Below is a small trained network, with its code and all its weights. Each question gives an input and a target symbol and asks what happens when units are switched off, that is, made to give their printed mean instead of their output.

import numpy as np


def w(rows, s, z=0):
    codes = np.array(rows[::2]) - 128.0
    scale = np.full(codes.shape[1], s)
    scale[-1] = z or s
    return codes * scale


def norm(h):
    return h / np.sqrt((h * h).mean(-1, keepdims=True) + 1e-5)


def f(y):
    return np.maximum(y, 0)


def softmax(a):
    e = np.exp(a - a.max(-1, keepdims=True))
    return e / e.sum(-1, keepdims=True)


def log_softmax(a):
    a = a - a.max(-1, keepdims=True)
    return a - np.log(np.exp(a).sum(-1, keepdims=True))


def net(x, mask):
    ids = ['ΓΔΣΦαηλμξπτ'.index(c) for c in x.split()]
    T = len(ids)
    res = E[ids] + P[:T]
    r = norm(res)
    for j in range(3):
        rows = slice(4 * j, 4 * j + 4)
        q, k, v = (r @ M[0][rows].T for M in (Q, K, V))
        z = softmax(np.where(np.tri(T) > 0, q @ k.T / 4**0.5, -1e9)) @ v
        o = O[0][rows]
        res = res + np.where(mask[j], z, o[:, -1]) @ o[:, :-1]
    y = f(norm(res) @ A[0][:, :-1].T + A[0][:, -1])
    res = res + np.where(mask[3:19], y, B[0][:, -1]) @ B[0][:, :-1]
    return log_softmax(norm(res)[-1] @ U[:, :-1].T + U[:, -1])


Q, K, V, O, A, B = {}, {}, {}, {}, {}, {}
E = w([
[157,175,185,70,82,206],'Γ',
[131,160,174,172,254,126],'Δ',
[147,220,52,94,135,191],'Σ',
[156,75,39,42,155,160],'Φ',
[90,117,212,112,144,11],'α',
[157,134,144,182,36,79],'η',
[158,13,187,80,112,123],'λ',
[66,247,96,132,91,103],'μ',
[169,132,189,171,246,139],'ξ',
[20,115,43,117,154,135],'π',
[161,70,144,236,150,101],'τ',
],0.0053)
P = w([
[252,177,83,124,203,56],'0',
[208,166,98,130,178,93],'1',
[183,155,104,124,135,111],'2',
[153,145,110,126,120,125],'3',
[127,141,123,133,103,139],'4',
[90,139,139,144,94,157],'5',
[50,133,169,165,88,175],'6',
[21,108,181,178,86,187],'7',
[6,117,201,180,89,186],'8',
],0.0031)
Q[0] = w([
[174,115,78,109,115,61],'head 0',
[125,173,85,133,50,108],'head 0',
[169,135,142,163,61,87],'head 0',
[118,138,252,179,120,146],'head 0',
[117,150,65,90,36,148],'head 1',
[189,94,88,70,137,127],'head 1',
[166,113,189,166,199,116],'head 1',
[114,201,182,217,134,134],'head 1',
[77,44,164,141,225,122],'head 2',
[87,139,137,240,147,56],'head 2',
[130,226,225,109,135,188],'head 2',
[52,175,37,133,163,119],'head 2',
],0.012)
K[0] = w([
[212,122,127,66,159,50],'head 0',
[161,193,54,97,66,86],'head 0',
[186,146,120,168,56,50],'head 0',
[94,131,171,250,67,130],'head 0',
[119,218,76,79,160,186],'head 1',
[200,168,103,124,155,103],'head 1',
[139,67,184,178,79,60],'head 1',
[60,116,166,163,76,140],'head 1',
[65,57,154,91,165,129],'head 2',
[27,113,157,209,93,67],'head 2',
[125,209,226,84,101,184],'head 2',
[36,196,1,141,179,115],'head 2',
],0.0097)
V[0] = w([
[71,51,197,138,90,190],'head 0',
[60,193,117,135,138,72],'head 0',
[251,195,115,88,138,90],'head 0',
[181,125,140,101,212,168],'head 0',
[132,183,52,201,144,156],'head 1',
[99,163,97,154,55,21],'head 1',
[149,158,92,32,28,167],'head 1',
[20,174,148,55,193,102],'head 1',
[137,44,118,187,100,144],'head 2',
[72,81,193,217,36,158],'head 2',
[11,161,133,175,115,156],'head 2',
[47,142,207,158,72,169],'head 2',
],0.0033)
O[0] = w([
[192,182,55,143,56,93,26],'head 0',
[142,97,130,96,85,213,142],'head 0',
[49,81,157,108,238,127,246],'head 0',
[117,186,185,58,121,79,90],'head 0',
[134,231,66,180,187,123,195],'head 1',
[126,199,178,168,92,8,210],'head 1',
[140,194,211,113,195,179,129],'head 1',
[37,133,111,61,211,73,98],'head 1',
[104,204,151,85,173,171,105],'head 2',
[123,164,122,60,252,123,144],'head 2',
[213,96,173,119,165,90,101],'head 2',
[149,118,114,105,220,52,134],'head 2',
],0.0031,0.0014)
A[0] = w([
[205,141,29,49,66,113,4],'neuron 0',
[94,125,110,184,95,121,161],'neuron 1',
[112,113,186,136,149,126,106],'neuron 2',
[33,127,167,161,30,147,102],'neuron 3',
[110,161,101,118,174,145,157],'neuron 4',
[214,46,150,81,110,114,52],'neuron 5',
[133,118,78,101,177,109,84],'neuron 6',
[143,129,122,157,191,69,166],'neuron 7',
[111,168,127,146,123,127,85],'neuron 8',
[197,95,83,165,148,139,84],'neuron 9',
[130,105,158,93,142,74,79],'neuron 10',
[80,99,150,89,97,150,97],'neuron 11',
[57,99,131,151,52,187,72],'neuron 12',
[202,63,66,114,171,176,74],'neuron 13',
[136,126,172,97,108,192,112],'neuron 14',
[255,136,68,158,97,86,76],'neuron 15',
],0.007,0.0044)
B[0] = w([
[197,136,151,20,36,151,140],'neuron 0',
[127,96,156,121,158,162,224],'neuron 1',
[165,131,110,92,117,105,179],'neuron 2',
[27,115,168,127,175,198,199],'neuron 3',
[172,83,136,126,109,115,200],'neuron 4',
[154,182,27,160,208,86,152],'neuron 5',
[122,98,98,82,115,158,141],'neuron 6',
[87,126,97,108,74,151,255],'neuron 7',
[164,132,107,123,139,164,154],'neuron 8',
[77,148,156,138,81,153,162],'neuron 9',
[132,103,134,148,91,74,164],'neuron 10',
[134,175,118,185,129,116,171],'neuron 11',
[50,149,214,166,118,165,171],'neuron 12',
[200,199,162,40,52,104,155],'neuron 13',
[88,68,128,155,171,109,195],'neuron 14',
[105,64,105,253,68,155,189],'neuron 15',
],0.0061,0.0039)
U = w([
[195,173,58,127,176,216,153],'Γ',
[165,142,145,34,41,168,187],'Δ',
[73,27,18,49,139,154,50],'Σ',
[160,136,61,155,207,68,252],'Φ',
[83,86,176,91,78,16,115],'α',
[113,128,130,122,137,136,50],'η',
[55,255,87,97,139,109,109],'λ',
[123,91,108,229,50,153,135],'μ',
[182,219,211,167,134,104,137],'ξ',
[126,118,126,110,125,129,25],'π',
[176,49,199,83,221,144,158],'τ',
],0.0095,0.0036)

Each question gives the input, a string of symbols that net reads in full, and the target symbol t.
The units are the heads (4 rows each of Q, K, V and O) and the neurons (one row each of A and B). Each row of codes is followed by its name. A weight is (code - 128) times the scale printed after its matrix; where a second scale follows, it is the last column's (O, A, B and U).
mask holds one flag per unit, heads first, then neurons. A switched-off unit (its flag False) gives its mean, the last column of its rows in O or B, instead of its output. The means were averaged over made-up inputs and are rounded, as every weight is.
A unit's drop is (log p(t) with every unit on - log p(t) with that unit switched off) / (log p(t) with every unit on - log p(t) with every unit switched off).
The circuit of an input: a set's keep is (log p(t) with only the set's units on - log p(t) with every unit switched off) / (log p(t) with every unit on - log p(t) with every unit switched off). Starting from the 12 units with the biggest drops (on a tie, the unit counted first), units are removed one at a time, each time the one whose removal leaves the highest keep (on an exact tie, the one counted first), for as long as the keep stays at least 0.8.
units of the circuit, in order: the units of the circuit, biggest drop first
most important unit: the unit with the biggest drop
k most important neurons: the k neurons with the biggest drops, biggest first
which heads matter: for each layer, one digit per head in row order, 1 if its drop is at least 0.15 and else 0, layers parted by /
drop when u is switched off: that unit's drop, to one decimal
input α Γ ξ μ τ μ Δ, target μ: units of the circuit, in order => (head 1; head 0)
input Γ η η ξ, target ξ: most important unit => head 1
input Φ α Γ Φ λ η Δ ξ, target ξ: which heads matter => 101
input Φ η μ η, target λ: which heads matter => 111
input Φ Φ Σ μ ξ, target Δ: units of the circuit, in order => (head 1; neuron 13)
input Δ π α η λ η τ π ξ, target μ: units of the circuit, in order => (head 0; head 1)
input μ Φ τ ξ λ λ, target Φ: units of the circuit, in order => (neuron 5; head 0)
input μ α Γ μ μ π λ μ Δ, target τ: units of the circuit, in order => (head 1; head 2; neuron 2)
input Γ λ π λ η Σ Δ, target ξ: which heads matter => 101
input α η μ Δ η α Γ Γ, target τ: units of the circuit, in order => (head 2; neuron 14; neuron 7)
input λ Γ η π η, target Σ: which heads matter => 111
input π τ η α Σ π Γ ξ, target α: which heads matter => 111
input Δ μ Φ, target Δ: which heads matter => 000
input Σ Σ η η Δ, target ξ: which heads matter => 010
input η Γ η η η τ λ Δ, target τ: most important neuron => (neuron 15)
input λ η η ξ α Γ Δ, target α: which heads matter => 011
input η μ Γ τ η Γ λ Σ, target Γ: which heads matter => 010
input α π Γ, target τ: 2 most important neurons => (neuron 14; neuron 7)
input μ π ξ Γ α π Δ, target α: drop when head 2 is switched off => 0.3
input Σ μ μ Δ, target Σ: drop when head 1 is switched off => 1.2
input Γ ξ η Γ Δ η, target τ: drop when neuron 0 is switched off => 0.0
input Δ Φ Φ Φ Σ Δ, target Σ: most important neuron => (neuron 7)
